Here is a tiny trained network, its code and every weight. The questions are about switching its units off for an input and a class, where a switched-off unit gives its printed mean instead of its output.

import numpy as np


def w(rows, s, z=0):
    codes = np.array(rows[::2]) - 128.0
    scale = np.full(codes.shape[1], s)
    scale[-1] = z or s
    return codes * scale


def f(y):
    return np.maximum(y, 0)


def log_softmax(a):
    a = a - a.max(-1, keepdims=True)
    return a - np.log(np.exp(a).sum(-1, keepdims=True))


def net(x, mask):
    res = np.array(x, float).reshape(1, 6) / 4 @ E
    y = f(res @ A[0][:, :-1].T + A[0][:, -1])
    res = res + np.where(mask, y, B[0][:, -1]) @ B[0][:, :-1]
    return log_softmax(res[-1] @ U[:, :-1].T + U[:, -1])


A, B = {}, {}
E = w([
[120,142,111,124,135,116,127,124,139,113,125,128],'x0',
[46,132,92,171,152,148,180,115,133,76,166,163],'x1',
[57,226,239,148,86,136,128,179,176,94,158,170],'x2',
[129,184,120,169,97,181,83,87,3,59,99,99],'x3',
[77,88,108,135,55,77,128,206,111,79,162,62],'x4',
[176,142,99,137,100,102,168,182,85,145,33,217],'x5',
],0.011)
A[0] = w([
[131,210,139,100,244,157,131,16,130,171,129,210,188],'n0',
[102,133,184,94,102,116,160,137,108,111,114,168,36],'n1',
[187,69,69,137,179,77,142,115,137,140,135,111,84],'n2',
[148,111,137,132,141,86,146,141,191,192,162,147,117],'n3',
[108,174,213,111,116,136,110,175,172,125,154,123,59],'n4',
[158,170,174,137,77,87,124,137,160,93,159,149,76],'n5',
[119,142,95,115,33,71,177,199,86,143,195,98,115],'n6',
[131,168,140,145,122,197,78,83,74,56,44,98,140],'n7',
[106,104,143,136,177,56,139,163,146,190,134,147,65],'n8',
[128,254,192,146,61,110,184,127,134,144,120,113,7],'n9',
[172,172,86,159,127,104,153,164,63,144,130,149,71],'n10',
[202,175,155,106,189,207,225,128,117,134,89,164,147],'n11',
[110,54,150,107,159,180,116,67,140,123,212,26,185],'n12',
[140,19,74,95,162,96,124,93,73,123,144,147,185],'n13',
[170,173,173,131,202,189,151,81,160,112,99,117,106],'n14',
[118,143,119,152,144,176,139,97,133,132,129,163,192],'n15',
[76,162,199,119,120,137,151,170,128,122,108,181,76],'n16',
[89,165,141,94,69,188,58,85,51,69,70,118,108],'n17',
[141,143,140,118,123,223,114,123,112,84,141,50,140],'n18',
[133,94,178,136,145,158,120,121,67,57,125,128,206],'n19',
[117,72,144,81,162,113,158,151,226,148,165,120,130],'n20',
[122,91,116,103,111,69,103,133,117,93,123,126,132],'n21',
[98,183,181,144,133,104,121,189,105,131,126,175,33],'n22',
[141,151,183,121,115,123,116,133,179,89,109,112,26],'n23',
[112,119,147,83,172,47,133,130,165,160,179,168,104],'n24',
[187,180,182,97,229,146,96,36,151,173,110,193,185],'n25',
[150,46,64,117,186,147,107,131,75,124,112,106,68],'n26',
[147,70,190,123,180,93,180,173,193,153,146,149,80],'n27',
[131,217,170,107,88,132,146,120,186,81,118,112,71],'n28',
[151,136,98,159,81,100,195,209,72,138,70,241,125],'n29',
[105,141,197,117,115,177,119,162,148,110,136,173,42],'n30',
[80,151,161,122,161,126,72,78,147,105,174,85,11],'n31',
[92,132,174,137,230,174,94,61,161,148,194,110,142],'n32',
[96,53,118,111,62,124,127,231,128,23,115,36,211],'n33',
[125,117,169,195,100,122,84,154,161,120,142,174,31],'n34',
[119,165,169,138,150,152,113,154,124,147,149,149,45],'n35',
[148,105,71,151,122,86,186,159,92,133,43,185,84],'n36',
],0.0078,0.0012)
B[0] = w([
[156,92,93,115,2,182,176,200,111,119,164,113,236],'n0',
[87,152,129,97,143,177,81,100,84,160,114,116,163],'n1',
[39,88,75,143,154,143,125,77,123,117,124,121,213],'n2',
[138,108,166,147,127,81,142,113,68,116,106,187,192],'n3',
[69,130,67,123,131,202,110,47,79,154,116,92,204],'n4',
[109,105,64,127,171,207,156,78,84,181,90,78,178],'n5',
[197,70,91,70,88,169,188,234,138,108,153,52,207],'n6',
[151,93,143,178,215,48,145,170,65,39,98,193,244],'n7',
[122,113,123,179,191,85,94,168,50,84,67,162,179],'n8',
[84,102,99,106,129,150,95,75,91,193,84,145,200],'n9',
[135,171,153,151,112,95,69,67,141,140,135,158,187],'n10',
[201,100,142,98,65,144,184,166,191,126,209,95,205],'n11',
[83,219,213,77,153,102,29,96,193,192,187,100,238],'n12',
[83,101,127,86,140,197,86,74,95,181,89,83,229],'n13',
[184,120,108,116,61,146,208,247,161,99,219,109,188],'n14',
[122,141,132,120,120,135,156,134,109,93,178,146,167],'n15',
[123,130,104,110,123,167,119,48,112,138,106,79,193],'n16',
[116,127,99,192,191,54,122,152,34,26,111,166,239],'n17',
[133,174,205,203,165,57,110,131,159,52,98,186,191],'n18',
[143,119,171,192,123,83,179,155,137,65,104,181,185],'n19',
[188,135,156,227,160,51,91,166,61,104,100,198,218],'n20',
[158,93,81,82,69,177,161,136,126,95,125,87,167],'n21',
[80,133,93,110,110,159,126,106,153,169,105,168,187],'n22',
[79,121,148,140,176,199,112,122,146,127,80,133,165],'n23',
[121,136,130,198,207,78,155,176,129,106,127,205,189],'n24',
[162,89,85,62,108,148,188,203,121,105,147,80,234],'n25',
[51,92,83,142,160,193,64,77,89,166,65,103,227],'n26',
[196,134,108,239,237,45,135,149,81,74,121,157,202],'n27',
[65,55,107,172,142,162,125,148,177,173,123,88,188],'n28',
[180,255,216,95,82,38,35,68,246,125,167,85,237],'n29',
[41,86,102,152,124,139,155,102,111,183,79,97,181],'n30',
[106,187,171,105,134,105,81,113,111,83,123,97,195],'n31',
[143,179,133,61,101,111,110,149,215,113,139,128,214],'n32',
[212,109,87,105,22,167,235,234,180,48,225,83,247],'n33',
[79,80,88,113,147,119,111,64,117,191,79,110,165],'n34',
[144,79,51,125,139,134,140,87,118,193,105,114,160],'n35',
[105,191,184,102,139,131,34,93,230,202,151,74,223],'n36',
],0.005,0.012)
U = w([
[183,108,92,97,72,173,213,223,124,95,175,96,220],'0',
[147,138,145,229,203,50,131,155,51,79,80,215,121],'1',
[67,96,51,128,172,205,112,21,90,162,71,97,1],'2',
[141,255,232,97,132,84,70,94,197,127,152,103,122],'3',
],0.0097,0.00079)

Each question gives the input, the list of numbers given to net, and the class t.
The units are the neurons (one row each of A and B). Each row of codes is followed by its name. A weight is (code - 128) times the scale printed after its matrix; where a second scale follows, it is the last column's (A, B and U).
mask holds one flag per neuron, in row order. A switched-off neuron (its flag False) gives its mean, the last column of its row in B, instead of its output. The means were averaged over made-up inputs and are rounded, as every weight is.
A unit's drop is (log p(t) with every unit on - log p(t) with that unit switched off) / (log p(t) with every unit on - log p(t) with every unit switched off).
The circuit of an input: a set's keep is (log p(t) with only the set's units on - log p(t) with every unit switched off) / (log p(t) with every unit on - log p(t) with every unit switched off). Starting from the 12 units with the biggest drops (on a tie, the unit counted first), units are removed one at a time, each time the one whose removal leaves the highest keep (on an exact tie, the one counted first), for as long as the keep stays at least 0.8.
circuit, biggest first: the units of the circuit, biggest drop first
unit that matters most: the unit with the biggest drop
k most important neurons: the k neurons with the biggest drops, biggest first
drop when u is switched off: that unit's drop, to one decimal
input [-1,3,-3,5,-6,6], class 0: 2 most important neurons	(n0 n11)
input [-2,2,-4,-7,5,-8], class 3: circuit, biggest first	(n12)
input [-3,5,-3,1,0,4], class 3: circuit, biggest first	(n29 n36)
input [-8,-2,7,-1,6,8], class 3: 2 most important neurons	(n29 n26)
input [4,0,7,4,6,-7], class 2: 2 most important neurons	(n4 n29)
input [7,-8,7,7,-8,1], class 0: circuit, biggest first	(n25 n0)
input [1,0,-3,-5,-6,-2], class 0: 2 most important neurons	(n0 n25)
input [-8,7,-8,6,-8,-4], class 0: 2 most important neurons	(n0 n14)
input [5,6,0,-4,-3,-1], class 1: 2 most important neurons	(n33 n20)
input [-6,6,-3,-6,-6,6], class 0: 4 most important neurons	(n0 n11 n25 n12)
input [-6,-3,6,-3,-5,-2], class 2: 2 most important neurons	(n33 n4)
input [5,-6,-4,2,-7,-6], class 0: 2 most important neurons	(n25 n0)
input [1,7,2,8,6,-4], class 1: 2 most important neurons	(n17 n18)
input [-1,-6,4,8,-7,2], class 1: unit that matters most	n7
input [-1,-4,4,-7,-8,6], class 0: 3 most important neurons	(n25 n11 n0)
input [7,5,-2,-2,-6,-7], class 3: 2 most important neurons	(n12 n33)
input [-4,-7,1,4,-2,-4], class 1: drop when n29 is switched off	0.6
input [2,3,-6,-8,-5,-5], class 1: drop when n20 is switched off	0.2
input [-6,-4,-2,-2,1,-1], class 1: drop when n29 is switched off	0.4
input [1,7,5,2,-3,3], class 2: unit that matters most	n33
